Below is a small trained network, with its code and all its weights. Each question gives an input and a target symbol and asks what happens when units are switched off, that is, made to give their printed mean instead of their output.

import numpy as np


def w(rows, s, z=0):
    codes = np.array(rows[::2]) - 128.0
    scale = np.full(codes.shape[1], s)
    scale[-1] = z or s
    return codes * scale


def f(y):
    return np.maximum(y, 0)


def softmax(a):
    e = np.exp(a - a.max(-1, keepdims=True))
    return e / e.sum(-1, keepdims=True)


def log_softmax(a):
    a = a - a.max(-1, keepdims=True)
    return a - np.log(np.exp(a).sum(-1, keepdims=True))


def net(x, mask):
    ids = ['αεζηθξ'.index(c) for c in x.split()]
    T = len(ids)
    res = E[ids] + P[:T]
    q, k, v = (res @ M[0].T for M in (Q, K, V))
    z = softmax(np.where(np.tri(T) > 0, q @ k.T / 3**0.5, -1e9)) @ v
    res = res + np.where(mask[0], z, O[0][:, -1]) @ O[0][:, :-1]
    y = f(res @ A[0][:, :-1].T + A[0][:, -1])
    res = res + np.where(mask[1:25], y, B[0][:, -1]) @ B[0][:, :-1]
    return log_softmax(res[-1] @ U[:, :-1].T + U[:, -1])


Q, K, V, O, A, B = {}, {}, {}, {}, {}, {}
E = w([
[131,122,105,157],'α',
[118,111,93,139],'ε',
[142,111,104,118],'ζ',
[127,178,117,218],'η',
[178,157,105,59],'θ',
[107,223,152,6],'ξ',
],0.021)
P = w([
[55,127,104,86],'0',
[119,175,47,130],'1',
[181,141,84,85],'2',
[107,104,126,105],'3',
[103,188,61,145],'4',
[206,128,111,111],'5',
[130,94,156,111],'6',
[104,191,75,159],'7',
[229,118,136,135],'8',
[151,111,181,117],'9',
[102,187,78,164],'10',
[254,109,158,159],'11',
[175,134,205,115],'12',
[93,179,75,168],'13',
],0.019)
Q[0] = w([
[136,133,21,133],'head 1',
[205,197,4,152],'head 1',
[65,203,128,93],'head 1',
],0.015)
K[0] = w([
[150,99,212,126],'head 1',
[223,111,248,156],'head 1',
[129,238,192,73],'head 1',
],0.015)
V[0] = w([
[93,127,96,126],'head 1',
[114,253,131,151],'head 1',
[114,88,128,201],'head 1',
],0.011)
O[0] = w([
[52,96,149,185,119],'head 1',
[141,212,239,175,235],'head 1',
[1,137,57,93,1],'head 1',
],0.006,0.0048)
A[0] = w([
[128,125,118,181,160],'neuron 1',
[153,113,73,175,71],'neuron 2',
[93,155,85,150,86],'neuron 3',
[96,55,101,122,146],'neuron 4',
[133,105,160,65,140],'neuron 5',
[195,91,140,139,110],'neuron 6',
[144,168,143,71,188],'neuron 7',
[204,93,102,174,98],'neuron 8',
[137,114,135,52,112],'neuron 9',
[191,100,121,137,99],'neuron 10',
[89,96,7,136,63],'neuron 11',
[87,130,175,180,85],'neuron 12',
[148,79,66,100,8],'neuron 13',
[142,178,131,149,109],'neuron 14',
[143,109,188,68,98],'neuron 15',
[36,46,116,175,143],'neuron 16',
[159,143,60,128,67],'neuron 17',
[135,136,155,77,151],'neuron 18',
[44,131,127,47,150],'neuron 19',
[104,153,74,142,95],'neuron 20',
[56,120,156,151,119],'neuron 21',
[108,145,141,155,178],'neuron 22',
[130,165,78,166,131],'neuron 23',
[47,128,103,157,108],'neuron 24',
],0.015,0.014)
B[0] = w([
[128,115,147,123,207],'neuron 1',
[131,165,120,96,165],'neuron 2',
[105,91,100,136,161],'neuron 3',
[91,139,139,95,157],'neuron 4',
[134,108,125,154,170],'neuron 5',
[111,137,153,104,197],'neuron 6',
[110,135,122,149,248],'neuron 7',
[130,147,76,146,210],'neuron 8',
[116,109,160,148,163],'neuron 9',
[92,119,163,141,185],'neuron 10',
[119,123,173,116,178],'neuron 11',
[167,92,95,101,152],'neuron 12',
[4,124,134,144,136],'neuron 13',
[106,124,131,131,206],'neuron 14',
[146,120,96,94,177],'neuron 15',
[195,124,139,149,164],'neuron 16',
[162,91,104,116,172],'neuron 17',
[139,107,120,131,185],'neuron 18',
[147,134,83,149,153],'neuron 19',
[112,118,98,123,165],'neuron 20',
[125,164,131,68,146],'neuron 21',
[120,110,140,136,205],'neuron 22',
[125,142,142,100,221],'neuron 23',
[127,106,121,170,164],'neuron 24',
],0.021,0.011)
U = w([
[160,59,99,203,124],'α',
[167,173,66,78,135],'ε',
[86,130,152,8,112],'ζ',
[124,82,204,97,196],'η',
[49,87,111,200,3],'θ',
[99,169,152,175,104],'ξ',
],0.013,0.0061)

Each question gives the input, a string of symbols that net reads in full, and the target symbol t.
The units are the heads (3 rows each of Q, K, V and O) and the neurons (one row each of A and B). Each row of codes is followed by its name. A weight is (code - 128) times the scale printed after its matrix; where a second scale follows, it is the last column's (O, A, B and U).
mask holds one flag per unit, heads first, then neurons. A switched-off unit (its flag False) gives its mean, the last column of its rows in O or B, instead of its output. The means were averaged over made-up inputs and are rounded, as every weight is.
A unit's drop is (log p(t) with every unit on - log p(t) with that unit switched off) / (log p(t) with every unit on - log p(t) with every unit switched off).
The circuit of an input: a set's keep is (log p(t) with only the set's units on - log p(t) with every unit switched off) / (log p(t) with every unit on - log p(t) with every unit switched off). Starting from the 12 units with the biggest drops (on a tie, the unit counted first), units are removed one at a time, each time the one whose removal leaves the highest keep (on an exact tie, the one counted first), for as long as the keep stays at least 0.8.
units of the circuit, in order: the units of the circuit, biggest drop first
unit that matters most: the unit with the biggest drop
top k neurons: the k neurons with the biggest drops, biggest first
drop when u is switched off: that unit's drop, to one decimal
input ε ξ ε α α θ ζ, target α: units of the circuit, in order : (head 1; neuron 16)
input ε ζ α ε θ α ζ α, target ζ: unit that matters most : neuron 11
input ζ α η ζ α η α ε θ α θ α ζ α, target ζ: units of the circuit, in order : (head 1; neuron 11; neuron 23)
input α η ζ ζ θ η ξ, target α: units of the circuit, in order : (neuron 5; neuron 19)
input α ε η, target ξ: units of the circuit, in order : (head 1; neuron 17)
input α ξ α η ξ θ ξ θ, target ξ: units of the circuit, in order : (head 1; neuron 7; neuron 15)
input α α η α η η η η ζ, target θ: top 4 neurons : (neuron 13; neuron 8; neuron 10; neuron 23)
input ζ η ε θ η, target ε: units of the circuit, in order : (head 1; neuron 2; neuron 10)
input α ζ θ α ζ, target ε: units of the circuit, in order : (head 1; neuron 8; neuron 9; neuron 24)
input α θ ζ θ α α α α, target η: units of the circuit, in order : (neuron 11; head 1; neuron 8)
input ε η η ζ, target α: top 4 neurons : (neuron 19; neuron 16; neuron 23; neuron 6)
input α ζ ζ, target θ: units of the circuit, in order : (head 1; neuron 13; neuron 10)
input α ζ θ ζ ε α η α η ε η ζ η, target η: top 2 neurons : (neuron 8; neuron 12)
input θ α η ε α α θ ξ, target ξ: units of the circuit, in order : (head 1)
input ξ ζ η η, target η: top 2 neurons : (neuron 8; neuron 21)
input α ξ ξ θ, target η: top 3 neurons : (neuron 6; neuron 10; neuron 9)
input θ ε α α α ε θ ε θ, target α: top 3 neurons : (neuron 8; neuron 10; neuron 5)
input α ξ ε α α α θ α ε ξ, target η: top 2 neurons : (neuron 8; neuron 5)
input α θ ξ ξ θ, target ξ: drop when head 1 is switched off : 1.0
input ξ θ α α α ξ θ α ξ, target η: drop when neuron 18 is switched off : 0.1
input α ξ α α ζ ξ α ζ α ε θ η, target ξ: drop when neuron 18 is switched off : 0.0
input ξ η θ α θ α η α ζ ξ ζ, target ξ: drop when neuron 8 is switched off : 0.1
input ε ζ ζ ξ α α α ζ θ η ε, target ε: top neuron : (neuron 10)
